Below is a small trained network, with its code and all its weights. Each question gives an input and a target symbol and asks what happens when units are switched off, that is, made to give their printed mean instead of their output.

import numpy as np


def w(rows, s, z=0):
    codes = np.array(rows[::2]) - 128.0
    scale = np.full(codes.shape[1], s)
    scale[-1] = z or s
    return codes * scale


def norm(h):
    return h / np.sqrt((h * h).mean(-1, keepdims=True) + 1e-5)


def f(y):
    return np.maximum(y, 0)


def softmax(a):
    e = np.exp(a - a.max(-1, keepdims=True))
    return e / e.sum(-1, keepdims=True)


def log_softmax(a):
    a = a - a.max(-1, keepdims=True)
    return a - np.log(np.exp(a).sum(-1, keepdims=True))


def net(x, mask):
    ids = ['εζθξφψω'.index(c) for c in x.split()]
    T = len(ids)
    res = E[ids] + P[:T]
    u = 0
    for l in range(3):
        r = norm(res)
        for j in range(2):
            rows = slice(2 * j, 2 * j + 2)
            q, k, v = (r @ M[l][rows].T for M in (Q, K, V))
            z = softmax(np.where(np.tri(T) > 0, q @ k.T / 2**0.5, -1e9)) @ v
            o = O[l][rows]
            res = res + np.where(mask[u + j], z, o[:, -1]) @ o[:, :-1]
        u += 2
        y = f(norm(res) @ A[l][:, :-1].T + A[l][:, -1])
        res = res + np.where(mask[u : u + 8], y, B[l][:, -1]) @ B[l][:, :-1]
        u += 8
    return log_softmax(norm(res)[-1] @ U[:, :-1].T + U[:, -1])


Q, K, V, O, A, B = {}, {}, {}, {}, {}, {}
E = w([
[29,50,175,23,181,172,130],'ε',
[64,149,144,102,128,124,11],'ζ',
[43,175,215,112,64,93,58],'θ',
[72,144,186,157,113,101,128],'ξ',
[88,123,147,250,149,241,191],'φ',
[111,181,73,139,108,152,159],'ψ',
[167,161,99,197,232,72,174],'ω',
],0.017)
P = w([
[132,135,13,253,217,76,138],'0',
[38,56,120,117,109,124,197],'1',
[47,54,121,109,125,140,212],'2',
[119,193,120,140,213,116,135],'3',
[112,128,170,65,117,143,211],'4',
[162,189,159,83,162,145,158],'5',
[144,175,170,25,100,197,123],'6',
[199,199,199,14,122,135,167],'7',
],0.0076)
Q[0] = w([
[187,2,114,181,111,135,107],'0.h1',
[104,67,81,234,159,98,85],'0.h1',
[102,91,239,131,161,139,56],'0.h2',
[108,67,197,32,87,94,53],'0.h2',
],0.0094)
K[0] = w([
[60,182,114,89,139,1,55],'0.h1',
[101,95,83,83,133,92,174],'0.h1',
[28,88,103,184,105,67,105],'0.h2',
[80,29,127,57,189,24,40],'0.h2',
],0.0073)
V[0] = w([
[144,123,183,169,158,233,139],'0.h1',
[107,165,38,87,86,112,155],'0.h1',
[144,166,137,167,124,255,136],'0.h2',
[137,224,89,51,101,193,125],'0.h2',
],0.0082)
O[0] = w([
[185,255,253,116,195,235,54,253],'0.h1',
[130,246,31,52,104,120,189,158],'0.h1',
[120,10,165,160,102,249,187,161],'0.h2',
[132,128,64,96,79,174,173,181],'0.h2',
],0.0066,0.0034)
A[0] = w([
[30,175,113,110,178,25,103,183],'0.n1',
[116,116,64,47,179,69,151,82],'0.n2',
[187,128,173,161,58,235,167,106],'0.n3',
[162,223,168,68,77,103,158,143],'0.n4',
[135,133,69,170,116,151,205,212],'0.n5',
[63,89,254,114,199,208,135,252],'0.n6',
[96,37,135,153,174,97,182,155],'0.n7',
[84,208,160,158,20,81,64,206],'0.n8',
],0.0075,0.0043)
B[0] = w([
[181,184,53,127,107,136,104,220],'0.n1',
[143,108,57,101,73,125,107,151],'0.n2',
[183,112,238,152,137,124,207,169],'0.n3',
[197,86,123,39,137,71,142,172],'0.n4',
[220,174,154,115,75,104,162,172],'0.n5',
[102,66,125,185,249,60,141,249],'0.n6',
[166,143,29,136,152,72,208,153],'0.n7',
[102,254,132,182,115,144,193,206],'0.n8',
],0.0083,0.012)
Q[1] = w([
[132,3,120,104,121,144,91],'1.h1',
[168,153,110,120,170,107,150],'1.h1',
[91,46,167,47,175,182,191],'1.h2',
[143,93,189,83,159,164,106],'1.h2',
],0.011)
K[1] = w([
[83,84,32,119,134,32,146],'1.h1',
[142,114,151,70,170,135,148],'1.h1',
[142,154,197,254,111,203,192],'1.h2',
[187,139,183,146,119,165,195],'1.h2',
],0.0081)
V[1] = w([
[173,155,109,127,109,199,252],'1.h1',
[175,179,129,144,138,151,125],'1.h1',
[132,165,49,134,97,21,149],'1.h2',
[157,146,139,177,88,139,83],'1.h2',
],0.011)
O[1] = w([
[84,194,162,7,114,181,168,221],'1.h1',
[118,93,111,117,91,93,117,201],'1.h1',
[73,68,79,128,80,170,138,254],'1.h2',
[120,185,151,121,87,254,113,95],'1.h2',
],0.012,0.0069)
A[1] = w([
[118,143,113,59,181,136,137,113],'1.n1',
[70,29,84,116,167,116,160,72],'1.n2',
[121,178,65,113,123,89,23,185],'1.n3',
[111,157,188,96,204,113,105,42],'1.n4',
[174,71,89,105,231,95,189,153],'1.n5',
[91,123,84,129,77,159,73,3],'1.n6',
[154,180,114,78,175,72,157,101],'1.n7',
[93,121,138,42,255,115,165,126],'1.n8',
],0.0096,0.0051)
B[1] = w([
[98,220,160,80,117,165,128,187],'1.n1',
[130,156,111,143,186,32,82,180],'1.n2',
[179,89,157,69,161,207,108,233],'1.n3',
[255,180,188,185,204,157,130,192],'1.n4',
[143,179,169,153,91,112,91,239],'1.n5',
[176,61,187,149,148,200,105,157],'1.n6',
[71,80,183,93,161,172,152,201],'1.n7',
[138,172,194,82,132,181,44,255],'1.n8',
],0.0085,0.0076)
Q[2] = w([
[72,69,63,78,104,76,126],'2.h1',
[133,90,101,184,59,174,123],'2.h1',
[176,93,172,63,148,125,1],'2.h2',
[174,78,87,126,146,87,148],'2.h2',
],0.0091)
K[2] = w([
[147,140,163,165,114,23,108],'2.h1',
[44,112,38,157,41,175,244],'2.h1',
[226,30,242,96,124,155,124],'2.h2',
[226,95,2,87,138,114,150],'2.h2',
],0.0065)
V[2] = w([
[114,187,127,104,177,150,21],'2.h1',
[166,97,151,255,88,121,250],'2.h1',
[103,146,189,179,76,144,208],'2.h2',
[55,123,97,92,160,170,29],'2.h2',
],0.0093)
O[2] = w([
[136,91,65,79,182,42,106,239],'2.h1',
[56,79,167,168,104,248,102,2],'2.h1',
[63,143,116,200,167,208,2,117],'2.h2',
[196,42,215,131,114,24,134,185],'2.h2',
],0.0092,0.0068)
A[2] = w([
[161,139,78,133,67,116,169,126],'2.n1',
[86,153,132,206,102,197,89,63],'2.n2',
[139,78,152,126,13,91,106,96],'2.n3',
[173,77,86,151,122,142,123,56],'2.n4',
[86,24,120,150,144,139,107,127],'2.n5',
[77,101,150,99,252,139,102,3],'2.n6',
[99,197,157,135,150,143,72,150],'2.n7',
[214,167,138,124,174,67,146,87],'2.n8',
],0.011,0.0041)
B[2] = w([
[158,177,225,181,136,162,201,182],'2.n1',
[59,244,140,148,166,75,9,147],'2.n2',
[161,155,189,176,53,183,12,162],'2.n3',
[172,105,114,111,141,184,129,147],'2.n4',
[147,2,120,92,159,118,234,153],'2.n5',
[131,220,230,214,82,108,26,200],'2.n6',
[188,75,191,155,76,132,153,205],'2.n7',
[92,80,155,84,209,69,151,254],'2.n8',
],0.0084,0.0085)
U = w([
[209,210,74,170,125,95,168,69],'ε',
[152,118,94,57,162,1,122,147],'ζ',
[56,167,97,191,144,144,94,96],'θ',
[218,65,132,127,64,164,58,152],'ξ',
[104,219,148,183,81,161,50,160],'φ',
[83,225,127,20,80,189,150,251],'ψ',
[133,129,156,149,175,191,102,2],'ω',
],0.01,0.0034)

Each question gives the input, a string of symbols that net reads in full, and the target symbol t.
The units are the heads (2 rows each of Q, K, V and O) and the neurons (one row each of A and B). Each row of codes is followed by its name. A weight is (code - 128) times the scale printed after its matrix; where a second scale follows, it is the last column's (O, A, B and U).
mask holds one flag per unit, layer by layer, with each layer's heads first. A switched-off unit (its flag False) gives its mean, the last column of its rows in O or B, instead of its output. The means were averaged over made-up inputs and are rounded, as every weight is.
A unit's drop is (log p(t) with every unit on - log p(t) with that unit switched off) / (log p(t) with every unit on - log p(t) with every unit switched off).
The circuit of an input: a set's keep is (log p(t) with only the set's units on - log p(t) with every unit switched off) / (log p(t) with every unit on - log p(t) with every unit switched off). Starting from the 12 units with the biggest drops (on a tie, the unit counted first), units are removed one at a time, each time the one whose removal leaves the highest keep (on an exact tie, the one counted first), for as long as the keep stays at least 0.8.
circuit, biggest first: the units of the circuit, biggest drop first
k most important neurons: the k neurons with the biggest drops, biggest first
k most important neurons of layer l: the k neurons of layer l with the biggest drops, biggest first
which heads matter: for each layer, one digit per head in row order, 1 if its drop is at least 0.15 and else 0, layers parted by /
input ω ψ θ φ ξ ω φ ω, target ω: circuit, biggest first : (0.h2; 2.h1)
input ε ξ ψ ε ζ φ, target ζ: circuit, biggest first : (1.h2; 2.n8)
input ζ ζ ζ ζ ω, target ε: which heads matter : 11 / 11 / 10
input ξ ζ ψ φ, target ψ: circuit, biggest first : (1.h1)
input ζ ε ψ θ, target ψ: circuit, biggest first : (1.h1; 0.n6; 0.h1)
input ζ ζ ζ, target ξ: 2 most important neurons : (0.n6; 2.n3)
input θ ζ ω, target ε: 4 most important neurons of layer 0 : (0.n6; 0.n7; 0.n8; 0.n3)
input ζ φ ψ, target φ: circuit, biggest first : (0.h1; 2.h2; 0.n1)
input ω ω ξ, target θ: which heads matter : 10 / 00 / 10
input ψ θ φ ζ, target φ: circuit, biggest first : (2.h2; 2.n6)
input ζ θ ω ε ζ ξ θ, target ζ: which heads matter : 01 / 00 / 00
input ε ζ φ, target ζ: circuit, biggest first : (1.n2; 0.n8)
input ψ ψ ω ζ θ ζ ψ ζ, target ψ: which heads matter : 00 / 00 / 00
input ε ε ψ ω ω, target ψ: which heads matter : 01 / 10 / 00
input ξ ζ ψ θ ε φ ξ, target φ: which heads matter : 10 / 00 / 01
input ω ε ε ω ε ζ θ, target ζ: which heads matter : 00 / 00 / 00
input ζ ζ ψ φ, target ψ: 3 most important neurons : (0.n5; 1.n8; 0.n7)
input ε ψ θ, target ψ: which heads matter : 00 / 10 / 00
input ψ φ ξ φ φ, target φ: which heads matter : 00 / 00 / 11
input ζ ζ ζ ζ ζ ω ξ, target θ: 2 most important neurons : (0.n8; 1.n8)
input ψ φ θ, target φ: which heads matter : 10 / 01 / 01
input ξ ε ψ ζ θ ω, target ψ: most important neuron : (0.n6)
input ψ ζ φ ω, target φ: which heads matter : 01 / 00 / 01
input ζ θ ζ ζ, target ξ: which heads matter : 10 / 11 / 01
input θ ζ ψ θ ξ ζ, target ψ: which heads matter : 00 / 01 / 00
input ζ ζ θ θ θ, target φ: 2 most important neurons : (0.n8; 1.n8)
input ω φ ω, target φ: 2 most important neurons of layer 1 : (1.n8; 1.n5)
